[-24  14 -54 -20  24 -29  24 -31 -24  -4  15  22  -1  -1 -14 -18  -2  22
   8 -13 -13   9  -5  28  25 -26   6   5  -8  21  27  19  17] => (86)
[ -54   49   -8   41   50   -8  -33   12   18   -6   -1   46    6   -6
  -29   -9  -10   46   16   58  -44   41   25  -15   35   53   19  -24
   40  -27  -12   14 -108] => (215)
[ 40   1 -15  19 -23 -21 -30  26  20  59   0  30  11  24 -24 -13   7 -11
 -19  -1  13  -9 -17 -41 -16  23 -19  27  -7 -42 -39  -8  16] => (128)
[ 13  25 -15  22 -11 -36 -44   6   4  24 -10  22  18  26 -18  -6   3 -22
 -14   5 -19 -26  -9 -10 -20  34   0   7  -6 -45 -34  40   6] => (90)
[  7  33 -26  33 -25 -38 -64  25  15  39   3  39  12  25 -29  -6   1 -37
 -15  13 -10  -2 -34 -55  -9  37 -17  58  -1 -60 -42  28   1] => (128)
[-12  20  27  13  25  10   0  -7 -13  21   1   3   4 -16  -5 -28  17  28
  23  15  16  51 -20  10  13 -10  29 -30  -3  19 -29   4  -8] => (215)
[-24  33 -35  24   8 -49 -28 -54   1   0   0  68 -12  24 -12   5 -17   0
  35  18 -23   4 -22  24  39   4  33  -8   2  -5 -12  28 -27] => (160)
[ 12  24 -26  14 -30 -31 -38  -6  13  18  -6  17  22  35 -23  -9  -7 -23
 -16   0 -29 -26  14 -20 -25  44 -16  36 -20 -58 -26  13  31] => (128)
[-37  38  17 -15  37  31   3 -20 -23 -36  -4  14  11 -11   1 -28 -16  10
  26   0 -36   0   3  42  15  -2  33 -18   0   7   4  13 -26] => (58)
[-48  49  14 -25  17  16  -6 -24 -32 -13  -4   1   6 -16  -7  -3  -2  10
  13  34  -9  57  -9  52  10 -23  22 -25  -4   2 -14  19  19] => (67)
[-41  13 -16  12  17 -11  13 -34  -1   5  -3  58 -31  -8   1  -3  -9  -2
  34  -1 -20 -23 -17  16  48 -10  19  -2   4  13  10   3 -37] => (58)
[-31  41  38 -15  29  46 -15   3 -28   8  -1  10   3  -8  -9 -21 -11  19
  46  14 -17   4 -20   7   5  19  24 -48  -1  -8 -24   0   2] => (215)
[  0  -2  -1  10  24 -14   0   2   1 -17  16  20  11  -8 -13 -32   1  19
   8 -18 -24   2 -12  25   1  31 -11  22 -10  35   0  -6   6] => (215)
[ 50 -28 -11 -16 -11 -25  25 -21  31 -36  -5 -20   6 -25  -8 -50  -2  -2
 -12 -14 -34   4  28 -14 -20 -10 -28  45 -20  36  -3 -42  33] => (151)
[ -2  -4  27  -1   7   8   2   4  20 -51  -3   5  20 -27   2  -1   7   2
  10  -3 -44  -7  38  41  -1  21 -13   8   2  18 -18   8 -27] => (128)
[ 34 -33  -1  -3  14  -1  26   7  24 -32   7  10  20 -33 -11 -47  13  20
 -16 -21 -31 -16  27  17  -1   6 -17  35 -10  32   5 -22 -11] => (173)
[-23  12   4 -47  -2  29  38  26 -17 -54   4   2 -20  -4   2   8 -10 -55
  10 -32  -4  -8 -12  -6  -7 -33  -9   8  32  13  24  16  -9] => (183)
[ -44   61  -29   52   48  -13  -39   -2   12  -30   15   40   15    1
  -24    3  -20   61   26   58  -26   55   18  -18   51   59   26   -1
   34   -9   10   18 -114] => (86)
[-21  12  -5 -24  18  17  17  20 -19 -31  18  33 -12 -11  -5   0 -25 -24
  11 -10   0  -1 -55 -38  27 -24   5  10  15  26  23   9  -8] => (151)
[  3   5 -20   5 -22 -28 -22 -23  10 -21  -8   9 -10  28  -8  -4 -46 -23
 -17   3 -21   3 -21   4   1 -13  -4  32 -25  33  20  -3  38] => (30)
[ 16  -4   4   6 -11   8 -11   3  11 -15 -19  15  -9   0  -2   4 -13 -36
  -8   4  -4  16 -19  -3  -8 -12  16  -1   8  11   4   4 -14] => (160)
[ 32  -7  12  -4 -26  -1  12 -10  16 -14  -7  -9 -31  10   0 -26 -26 -29
  16  -8  -3  22 -22 -41 -17 -15 -12   0  -9  46  -4 -38  25] => (183)
[ 11  -4  -4  24  -2 -27 -26 -15  17 -17   1  22   9 -23  -3  -4  13 -11
  -3  -3 -30  20   9  58   5   8 -17  23 -14  16 -14  12  16] => (210)
[  0  -4   5   6  39 -17   1 -13   6 -28   6  27  35 -30 -18 -36   8  24
 -12  -3 -40  10  30  47  -2  16   3  10 -10  25 -13  21   8] => (115)
[ 21   0  -9 -10  -1 -34 -10 -16  25  -5   3  23   6 -18 -10 -22  12   8
   3  21  -5  29 -21  12  -4 -10  -2  18  -2  31 -22 -16  32] => (67)
[ 26  15 -23  46 -20 -45 -49 -16  14  33  -6  30   3  28 -10 -11   4 -24
 -13   3   2 -14 -12 -23  -8  20   1  35 -12 -19 -37  33  17] => (183)
[-14  52 -33  56  35 -18 -36  12  20  13   7  44   7   8 -29  -9 -10  54
  14  46  -7  52   1 -29  28  55  20 -15  30  -6   2  15 -88] => (86)
[-34  -2 -18 -47  -3  20  47  19 -26 -44   6 -10 -25 -16  -1  13 -11 -44
   0 -34   6  -8   5 -16  10 -49 -20  14  15  26  31  16   3] => (128)
[  5 -11  -3  16 -20   5  13 -22  16 -23 -18 -11 -17   6   6 -16 -16 -12
 -20  -5 -11 -29  -2 -20  -6  -2  12  17 -28  30  25  -2 -17] => (67)
[-14  -9   5 -17  33  22  24  -7 -32 -16  11  -1   8 -23  -8 -28  -3  24
   7 -10 -13   1  -9  25  14 -10  14  -6 -20  26  13  -9   1] => (215)
[-11  19 -45  33  40 -18 -13  14  21  21  10  51  -7 -12 -40 -33 -12  48
   3  38 -28  14   7 -57  40  36  14  20  22 -12   9 -16 -89] => (160)
[ 11  29 -32  28 -11 -38 -50 -16   6  28   0  45  10  28 -14 -15 -19 -14
   2  12 -16 -18 -21 -20  15  13   0  25  -9 -19 -35  22  10] => (58)
[-17  41 -18  47  35 -23 -42   1  23   9  -1  30  16   0 -28  -5 -20  49
   8  74 -27  71  23 -36  23  51  16  -8  36 -21 -13  -5 -75] => (86)
[ 19  13 -37  22 -10 -47 -34  -4   7  19  -1  26   6  36 -25   1   1 -21
 -16  -2  11 -21  -6 -36 -19  38   0  48  -1 -40 -27  12   3] => (160)
[ 18 -19 -30 -25 -16 -13  15   6  46 -53  -6  -4 -12   7  10 -35  -9  -6
 -38 -36 -15 -30  -4  13  14 -60  -6  32  21  42  57  -2  -5] => (115)
[ -4   5 -10 -17   1  13   1  50  31 -31   7  -4   6   6   3 -18  21  -6
 -45 -32   0  -6  -3   0  -5 -16 -19  25  22   3  30   5  -5] => (173)
[  0  -5 -20  -7 -12  -9  -1  33  37 -54   7  -4  -8  10   3 -13   1   8
 -50 -18 -11 -18 -21 -20  15  -8 -21  38   4  15  54 -13 -11] => (210)
[ 37 -10 -15 -28 -29  -3   1  24  55 -32  -4 -13   7  12   1 -54  -5   7
 -43 -16 -31 -24 -14 -40 -13 -22 -11  31  -7  18  50 -32  39] => (30)
[ 24  32 -20  41 -15 -51 -75 -23   8  23   7  46  21  36 -18  -6 -23 -23
  10  15 -12   0 -35  -3  -2  38   9  33  -7 -34 -33  23  34] => (210)
[  9  23 -12   4  22   7 -13 -23 -19   0  -3   0  28 -16 -10 -21 -10  38
  10  23 -15  40   6  48   8   1  28 -19  -6  16   6  15   3] => (86)
[-44  25 -28  -3  32 -20  17 -47 -13 -20   6  67 -13  14 -23   3 -31   9
  56   8 -17 -22  -5  11  37  12  36 -20   6   5   5   3 -40] => (215)
[-21  41 -29  33  35 -11 -15 -22  25 -10   8  23   6  -3 -23 -32 -23  76
  21  60 -37  27  41 -28  40  46  23 -13  13   3   9 -18 -83] => (67)
[-25  36   8  13  34   7 -28 -34 -23   5 -12  24   8 -16  -9  -8  -1  22
  17  23  -4  19  13  56  23  -3  30 -33 -16  11 -23  22  20] => (90)
[-44  56 -19   8  20  -4 -27  24  25  -4  16  44 -10  -8 -34  -1 -23  29
  44  52 -36  51 -10 -27  49  27  -1  -5  44 -26   0 -17 -92] => (115)
[ 46 -29 -39  -5 -10 -23   1   9  45 -34  -1  -9   6   8   2 -45   6  19
 -57 -34  -4 -19  13   9  -5 -18 -16  33   7  28  53 -18  18] => (115)
[ 22 -19 -17 -34 -15  -3   4  25  40 -54  -5 -18  -6  10   4 -31  -8  -4
 -49 -25 -29 -17 -22 -18 -12 -32 -30  38  -8  37  35 -26  25] => (86)
[ 21  -6   2   5   6 -32  -7 -19  22 -27  -6  12   7 -27 -18 -25  -1  -1
  11   1 -33  16  24  29 -12  11 -18  14  -4  38 -31   0  12] => (115)
[-27  21 -20 -49  18  22  24  21 -29 -44   5  30 -16  -3 -20   8 -42 -38
   9 -14   5 -26 -28 -18  23 -41   5   9  20  30  28  13  10] => (90)
[ 53  -4  -4   6 -19 -14  -7 -13  19 -20 -26 -25  21   1  -5 -18 -11   0
 -29  19  -8   9  20  -6 -25   3  11   6   2  -7  -6  -2 -13] => (151)
[-22  34  14   8  32   9 -29 -49 -16 -56 -21   6  17 -10   3  -3 -23  22
  18  35 -39  15  35  57  18   4  49 -44   3  17 -11  42 -31] => (160)
[-27   2   8 -63   6  40  39  46 -43 -39   2  10 -14 -19  -8  -2 -29 -58
 -23 -33  -3   4 -38  12   3 -62 -16   9  43  18  42  30  21] => (115)
[ -9  29 -27  45  34 -26 -27   2  33  -9  13  24   5  -6 -25 -14 -19  67
  14  61 -20  45  21 -46  43  47  17 -15  26   1  10 -20 -87] => (210)
[  8 -10  22   6  -3 -16  -8   1  37   6   0   7  11  -9  -3  -9  18  -6
  10  -4 -27   7  12  16 -16   9 -11   3  -5   3 -35  -5   3] => (115)
[  3  -1 -13   9 -18   9   8   3  24 -20 -11  29 -18  13  -4 -14 -23 -27
  -8 -16 -18  -6 -11 -16   9  -8   4   9   2   4  35 -10 -29] => (128)
[  8   7  -5   0 -21  -2   8 -28   9 -42 -11   0  -9  12  -4  -3 -21 -14
   8  -5 -10  -9   5  -5   2   3  11  23 -16  22  13 -12   2] => (160)
[-14  19  -1 -16 -22  -6 -37  52  23 -26   2   4   7  11   2 -12   6 -33
 -56 -19 -28  16 -47  24  -5 -21 -34  43  23  -9  27  28  33] => (115)
[ 15 -35   0  -7   4 -32  22 -29   5 -62  -6 -14  12 -22  -1 -17  14  13
  -9  -2 -28 -16  29   7  -7  14  -8  14 -15  21  -8  -9  -8] => (215)
[-12 -17 -17 -70   6  36  57  36 -22 -56   9  -7 -12 -20  -7   2 -22 -33
 -18 -36  -1 -39 -15 -14   6 -52  -8  20  18  21  61  -4   5] => (210)
[ 34 -41 -32   4  -2 -19  28  -5  16 -20  13   4   7  18  -5 -18 -15   5
 -29 -27   2 -28 -14 -17   4  -3  12  57 -19  32  48 -30  -9] => (160)
[ -1  26  -4  17  17 -31 -22 -20 -13 -46  -9  24  37 -18 -25   1  -1  24
 -17  33 -22  50  13  74   6  27   1  36   5   1 -20  27 -17] => (86)
[ -1  26 -32  48  34 -13 -26  -7  18   1   3  43  10  -2 -33 -28 -30  52
  11  40 -33  20  43 -27  35  47  10  -6   8  -2  -7  -4 -81] => (128)
[-50  44  18 -14  47  35  -4   4 -30 -21   2  29   3 -19  -5 -11   6  11
  18   1  -6  13 -13  36  20  -4  21 -24   3   5 -14  21 -20] => (58)
[-35  16 -25 -52  11  17  26  25 -18 -46   2  28 -12 -15 -24   2 -20 -46
  -5 -23 -11 -19 -20   3   4 -32  -2  27  31  -5  38  22 -12] => (115)
[ -3  12   6 -21 -13   0  -2  21  26 -59   8 -13  -3  21  12  -6  -5  -8
 -21  -4   4  13 -18 -25  -5  -8 -14  25  23  16  19 -16  -1] => (67)
[-12 -15 -17 -56 -16  22  51  30   6 -46 -13 -11 -27 -25  -4 -18  -1 -53
 -28 -45 -17 -33   0 -18  -6 -66 -18  17  19  18  46  18  -4] => (115)
[ 16 -18  -7  19  19 -33   2 -34   6 -68   2   9  19 -18  -5 -17   0  32
  -3  -4 -32 -19  38  47   7  35   1  35 -16  26   5   2 -40] => (30)
[  4  13 -25  16 -16  -6 -19  14   1  22  15  32   1  31  -8  -1   0 -23
   5 -29  -2 -43 -14  -8   9  22 -12  33   3 -47  -7  15 -26] => (173)
[  3  27 -31  13 -20 -39 -24 -19  12 -14  -9   3  -7  13 -21   6 -24 -11
  -8  32   8  46 -32  -9   3 -10  13  10 -12  17  11   1  12] => (210)
[  4 -15   8   2  25 -10  -1  10  -1 -30   0  15  17 -30  -9  -4  24   7
 -20  -6 -28   4  23  48  -3  13 -15  17  -4  18 -26  22 -16] => (160)
[-17   9   7 -27  30  29  22 -26 -17 -33   3 -15   8 -27   1 -29  -7  25
  17   1 -17  13  21  37  23 -40  32 -19 -11  16  17  -7 -13] => (210)
[  6   4 -21 -14 -37 -25 -20   4  45 -58  -8  -5 -11  17   7 -16  -9 -17
 -35 -13 -32 -11 -17   2   2 -25 -23  43  -9  24  38  -7  27] => (30)
[ -21   43   -7   48   34   -9  -46   22   27   -7    6   10   16   -1
  -11    6    6   55   20   43  -25   32   48  -10   16   71    4  -37
   33  -20  -24   22 -106] => (128)
[ -4  18   8  11  12  -9  -7  -6  10 -33  -6  13  12 -32 -19 -18   9  -2
   4   6 -32  22  25  33   0   8  -4  19  -9  11 -26  18 -18] => (210)
[-13  -3   2 -51 -11  20  17  39 -17 -52   6  -2 -12  -9  12  24 -16 -70
 -12 -32 -10 -11 -47  -8  -8 -41 -23  14  23  18  26  26  18] => (151)
[ 14   3 -29  29 -17 -50 -25  -9   8  28   4  35  -6  25 -25  -4  -8 -14
 -10  -2  20 -21 -41 -34   4  21  -1  55  -7 -18 -13   4   3] => (115)
[  0  11 -11  -3  10 -12  -3  -3   0  11  14  54  -2  -2 -14 -31 -23  18
  16   0 -25   5 -57  16  31  -6  11 -16   4  28  24   3  11] => (115)
[-65  26 -37   4  18 -27   3 -40 -22  -4   5  26 -10  16  -9  18  -4  -1
  29  -4 -32 -19  18  50  29   4  12 -12  -8 -19   1  39 -35] => (215)
[-16  14 -17  -4  11 -18  22 -45   2 -33  22  26   3  25   6  -5 -25   8
  52 -22 -21  -8  26  42  32  -4  13  -6  10  19  11  -1 -24] => (173)
